Below are the code and all the weights of a small trained network. Each question names an input and a target symbol and asks about switching units off, where a switched-off unit gives its printed mean instead of its output.

import numpy as np


def w(rows, s, z=0):
    codes = np.array(rows[::2]) - 128.0
    scale = np.full(codes.shape[1], s)
    scale[-1] = z or s
    return codes * scale


def norm(h):
    return h / np.sqrt((h * h).mean(-1, keepdims=True) + 1e-5)


def f(y):
    return y / 2 * (1 + np.tanh(0.7978845608 * (y + 0.044715 * y**3)))


def softmax(a):
    e = np.exp(a - a.max(-1, keepdims=True))
    return e / e.sum(-1, keepdims=True)


def log_softmax(a):
    a = a - a.max(-1, keepdims=True)
    return a - np.log(np.exp(a).sum(-1, keepdims=True))


def net(x, mask):
    ids = ['ΔΛΣΨγπτ'.index(c) for c in x.split()]
    T = len(ids)
    res = E[ids] + P[:T]
    u = 0
    for l in range(2):
        q, k, v = (norm(res) @ M[l].T for M in (Q, K, V))
        z = softmax(np.where(np.tri(T) > 0, q @ k.T / 3**0.5, -1e9)) @ v
        res = res + np.where(mask[u], z, O[l][:, -1]) @ O[l][:, :-1]
        u += 1
        y = f(norm(res) @ A[l][:, :-1].T + A[l][:, -1])
        res = res + np.where(mask[u : u + 4], y, B[l][:, -1]) @ B[l][:, :-1]
        u += 4
    return log_softmax(norm(res)[-1] @ U[:, :-1].T + U[:, -1])


Q, K, V, O, A, B = {}, {}, {}, {}, {}, {}
E = w([
[9,223,117,57,188],'Δ',
[182,182,95,185,80],'Λ',
[69,82,166,235,138],'Σ',
[204,32,115,226,151],'Ψ',
[188,133,157,188,61],'γ',
[173,156,131,172,101],'π',
[150,173,127,164,158],'τ',
],0.015)
P = w([
[34,149,55,88,64],'0',
[87,183,224,105,164],'1',
[90,169,231,117,178],'2',
[94,208,194,153,164],'3',
[56,143,2,180,115],'4',
[48,99,16,181,120],'5',
],0.0073)
Q[0] = w([
[107,159,48,64,145],'L0H1',
[5,64,127,211,119],'L0H1',
[110,94,35,140,67],'L0H1',
],0.011)
K[0] = w([
[147,178,189,136,128],'L0H1',
[155,26,161,149,179],'L0H1',
[169,160,245,69,163],'L0H1',
],0.011)
V[0] = w([
[112,47,227,116,75],'L0H1',
[255,114,109,149,79],'L0H1',
[119,201,108,56,91],'L0H1',
],0.0049)
O[0] = w([
[12,233,188,173,78,171],'L0H1',
[66,121,102,67,120,88],'L0H1',
[33,108,219,150,216,1],'L0H1',
],0.011,0.0034)
A[0] = w([
[127,128,106,112,228,3],'L0N1',
[199,92,219,158,96,80],'L0N2',
[2,171,191,201,101,118],'L0N3',
[143,188,110,157,99,108],'L0N4',
],0.0082,0.0026)
B[0] = w([
[85,157,84,250,144,121],'L0N1',
[81,202,120,111,244,166],'L0N2',
[90,1,36,161,12,253],'L0N3',
[24,118,246,148,81,183],'L0N4',
],0.0078,0.0074)
Q[1] = w([
[168,82,56,171,68],'L1H1',
[84,251,98,204,94],'L1H1',
[99,255,231,61,192],'L1H1',
],0.0078)
K[1] = w([
[124,147,171,96,84],'L1H1',
[155,60,35,136,44],'L1H1',
[171,1,56,9,129],'L1H1',
],0.0084)
V[1] = w([
[180,242,96,121,60],'L1H1',
[188,89,86,107,151],'L1H1',
[141,88,84,2,134],'L1H1',
],0.0099)
O[1] = w([
[172,147,81,255,129,138],'L1H1',
[215,181,104,67,143,74],'L1H1',
[47,156,73,116,87,2],'L1H1',
],0.0095,0.0075)
A[1] = w([
[250,143,129,108,167,250],'L1N1',
[139,90,183,174,144,140],'L1N2',
[75,135,42,47,146,181],'L1N3',
[162,89,49,158,85,114],'L1N4',
],0.012,0.0023)
B[1] = w([
[118,60,31,93,85,201],'L1N1',
[182,110,112,93,154,254],'L1N2',
[11,171,127,100,254,159],'L1N3',
[177,72,197,162,175,248],'L1N4',
],0.0095,0.006)
U = w([
[180,115,207,94,238,67],'Δ',
[156,190,69,184,204,75],'Λ',
[204,214,254,160,159,179],'Σ',
[170,246,73,164,66,85],'Ψ',
[69,32,153,113,56,152],'γ',
[41,174,136,120,208,251],'π',
[238,53,54,55,193,142],'τ',
],0.0075,0.0029)

Each question gives the input, a string of symbols that net reads in full, and the target symbol t.
The units are the heads (3 rows each of Q, K, V and O) and the neurons (one row each of A and B). Each row of codes is followed by its name. A weight is (code - 128) times the scale printed after its matrix; where a second scale follows, it is the last column's (O, A, B and U).
mask holds one flag per unit, layer by layer, with each layer's heads first. A switched-off unit (its flag False) gives its mean, the last column of its rows in O or B, instead of its output. The means were averaged over made-up inputs and are rounded, as every weight is.
A unit's drop is (log p(t) with every unit on - log p(t) with that unit switched off) / (log p(t) with every unit on - log p(t) with every unit switched off).
The circuit of an input: a set's keep is (log p(t) with only the set's units on - log p(t) with every unit switched off) / (log p(t) with every unit on - log p(t) with every unit switched off). Starting from all 10 units, units are removed one at a time, each time the one whose removal leaves the highest keep (on an exact tie, the one counted first), for as long as the keep stays at least 0.8.
circuit, biggest first: the units of the circuit, biggest drop first
unit that matters most: the unit with the biggest drop
top k neurons: the k neurons with the biggest drops, biggest first
top k neurons in layer l: the k neurons of layer l with the biggest drops, biggest first
drop when u is switched off: that unit's drop, to one decimal
input Σ Σ Σ Λ π τ, target Σ: top 3 neurons	L0N4; L1N1; L0N3
input π Ψ Σ γ Ψ π, target Σ: unit that matters most	L0N3
input Λ π Σ γ Σ γ, target Σ: circuit, biggest first	L1N1; L0N3
input Σ π Σ Λ, target Σ: circuit, biggest first	L0N3; L1H1
input Λ Δ π, target Λ: top 2 neurons	L0N3; L0N1
input Σ γ π Λ, target Σ: circuit, biggest first	L0N4; L0N3
input π γ τ, target π: top 2 neurons	L0N3; L0N4
input γ π Ψ Λ, target γ: circuit, biggest first	L0H1; L0N4
input γ γ γ γ, target γ: circuit, biggest first	L0H1; L0N3
input γ Σ Λ, target γ: circuit, biggest first	L0H1; L0N3
input π Ψ Σ γ, target π: top 2 neurons	L0N2; L0N4
input π Ψ Ψ π Ψ τ, target Ψ: top 3 neurons	L0N3; L0N4; L1N2
input Λ π Σ τ, target Λ: top 3 neurons in layer 0	L0N3; L0N1; L0N4
input Λ γ Σ γ, target Λ: top 2 neurons in layer 0	L0N2; L0N3
input Ψ Σ γ Δ γ, target Σ: circuit, biggest first	L0N3
input τ Δ Σ π, target τ: top 2 neurons	L1N1; L0N1
input Δ Δ γ γ, target Δ: top 2 neurons	L0N2; L0N1
input Ψ γ Σ γ, target Ψ: top 2 neurons	L0N3; L1N4
input γ γ τ, target γ: top 2 neurons in layer 0	L0N3; L0N2
input Ψ Ψ γ, target Ψ: top neuron in layer 0	L0N3
input τ Ψ Ψ γ, target τ: top 2 neurons	L1N1; L0N1
input Δ γ Λ, target Δ: drop when L0N3 is switched off	0.2
input π π Λ γ, target π: drop when L0N2 is switched off	1.0
input γ τ Δ π, target γ: drop when L0H1 is switched off	1.7
input Δ Σ π γ, target Δ: drop when L0H1 is switched off	1.0
